Small tables with named rows and columns. After each table, cells are looked up by row and column.

bovi
|  | bigivaz | ginulip | sis | dabasip | vig | vuzego | gev | kop | reni | zupe |
|---|---|---|---|---|---|---|---|---|---|---|
| gem | 65059 | 25095 | 44143 | 82411 | 78024 | 40320 | 16594 | 29593 | 43573 | 45315 |
| zus | 63031 | 14231 | 46050 | 82956 | 85305 | 31765 | 10666 | 30499 | 40991 | 40204 |
| puril | 64315 | 56212 | 37051 | 47441 | 52726 | 61738 | 39580 | 64809 | 39107 | 73463 |
| mes | 61287 | 62613 | 35753 | 48789 | 44656 | 64831 | 45330 | 56104 | 44673 | 69559 |
| fibi | 42995 | 46806 | 62910 | 41746 | 54284 | 43316 | 61060 | 63344 | 54338 | 45247 |
| felimog | 59268 | 39397 | 50845 | 50018 | 67925 | 46752 | 38184 | 68736 | 40473 | 61487 |
| zuded | 63120 | 41441 | 54100 | 51207 | 72708 | 49329 | 40303 | 76117 | 41700 | 66681 |
| refe | 62019 | 36925 | 55776 | 54883 | 75985 | 45672 | 38425 | 72142 | 43045 | 61990 |
| tep | 63296 | 27742 | 38780 | 80140 | 70499 | 42100 | 15576 | 23745 | 41733 | 44590 |

refe, sis -> 55776
zuded, bigivaz -> 63120
tep, sis -> 38780
felimog, vuzego -> 46752
puril, vuzego -> 61738
gem, sis -> 44143
felimog, reni -> 40473

Table zap
|  | sikoloz | moz | pap | losivas |
|---|---|---|---|---|
| dasaz | -44.27 | -49.09 | -36.78 | -18.95 |
| ger | -34.76 | -41.09 | -38.03 | -20.61 |
| gabel | -49.83 | -33.43 | -14.71 | -27.46 |
| fon | -37.86 | -39.36 | 36.92 | 35.44 |
| negeto | -23.93 | 14.38 | -11.30 | 61.43 |
| kurugi | -13.52 | 25.28 | -17.41 | -5.56 |
| pozis | -31.71 | -47.92 | -21.87 | -15.11 |
| safot | 0.11 | -4.40 | -70.83 | -87.05 |
| tenip | -42.74 | -8.50 | -21.95 | 26.86 |
| bidi | -28.85 | -23.25 | 6.94 | -35.05 |
| mil | -35.72 | 22.96 | -1.78 | -36.54 |
| tusu | 0.00 | -54.21 | -14.99 | -1.22 |
| dati | -7.57 | -52.81 | -15.66 | -0.64 |
| gib | -36.53 | 28.98 | -3.76 | -33.32 |

kurugi, sikoloz -> -13.52
bidi, losivas -> -35.05
safot, losivas -> -87.05
negeto, moz -> 14.38
gib, pap -> -3.76
gabel, sikoloz -> -49.83
negeto, pap -> -11.30
pozis, moz -> -47.92
dasaz, moz -> -49.09
bidi, pap -> 6.94
gib, losivas -> -33.32
gib, sikoloz -> -36.53
kurugi, losivas -> -5.56
tusu, losivas -> -1.22

kot =
	lovariv	sirad	lapomal
far	2363	3346	6714
vav	3306	3032	6212
tem	4708	9048	2487
ven	8105	3631	1433
batefo	1726	7214	6814
vuramu	1262	5344	7624
fikaluv	4286	1906	5731
tekug	4319	9708	2125
fika	2591	3683	6584
vitu	4473	3217	6013
femep	1700	3847	6991
kevatu	2988	3668	6659
mit	3729	4188	6013
refadu	2773	4074	6569

mit, sirad -> 4188
fikaluv, lapomal -> 5731
tem, sirad -> 9048
kevatu, lovariv -> 2988
tem, lovariv -> 4708
mit, lovariv -> 3729

suv =
columns: lenolid, linol, bov, met, loz, pafos, delebik, nis, kule
bub: [-119, 245, -516, -411, 534, 10, 255, -67, -134]
per: [-80, -21, -110, -85, 2, -64, -124, -158, -128]
rif: [88, -340, 499, 348, -597, -335, -545, 119, -361]
pim: [-124, -148, -46, -78, -249, 31, 49, -85, 154]
gonid: [-167, -53, -212, -181, -70, 111, 144, -185, 225]
getim: [-28, 86, -84, -16, 105, 173, 29, -242, 177]
lobi: [-157, 164, -542, -441, 435, 48, 378, -19, 53]
nisuk: [45, -280, 427, 287, -559, -184, -368, 73, -170]
torogik: [-87, 330, -490, -370, 623, 56, 255, -77, -146]
gek: [-104, 31, -177, -115, 37, 231, 226, -188, 374]
niz: [-37, 193, -216, -130, 314, 117, 89, -170, 17]
fas: [-25, -242, 222, 117, -427, -169, -230, 55, -135]
dava: [92, -350, 468, 320, -559, -429, -629, 121, -509]
repi: [-13, -26, 31, 34, -48, -72, -198, -116, -155]

What is the met of rif in suv? 348
What is the linol of gek in suv? 31
What is the loz of bub in suv? 534
What is the loz of fas in suv? -427
What is the delebik of dava in suv? -629
What is the nis of bub in suv? -67
What is the met of repi in suv? 34
What is the pafos of nisuk in suv? -184
What is the nis of torogik in suv? -77
What is the pafos of per in suv? -64
What is the delebik of gek in suv? 226
Which row has the largest kule? gek

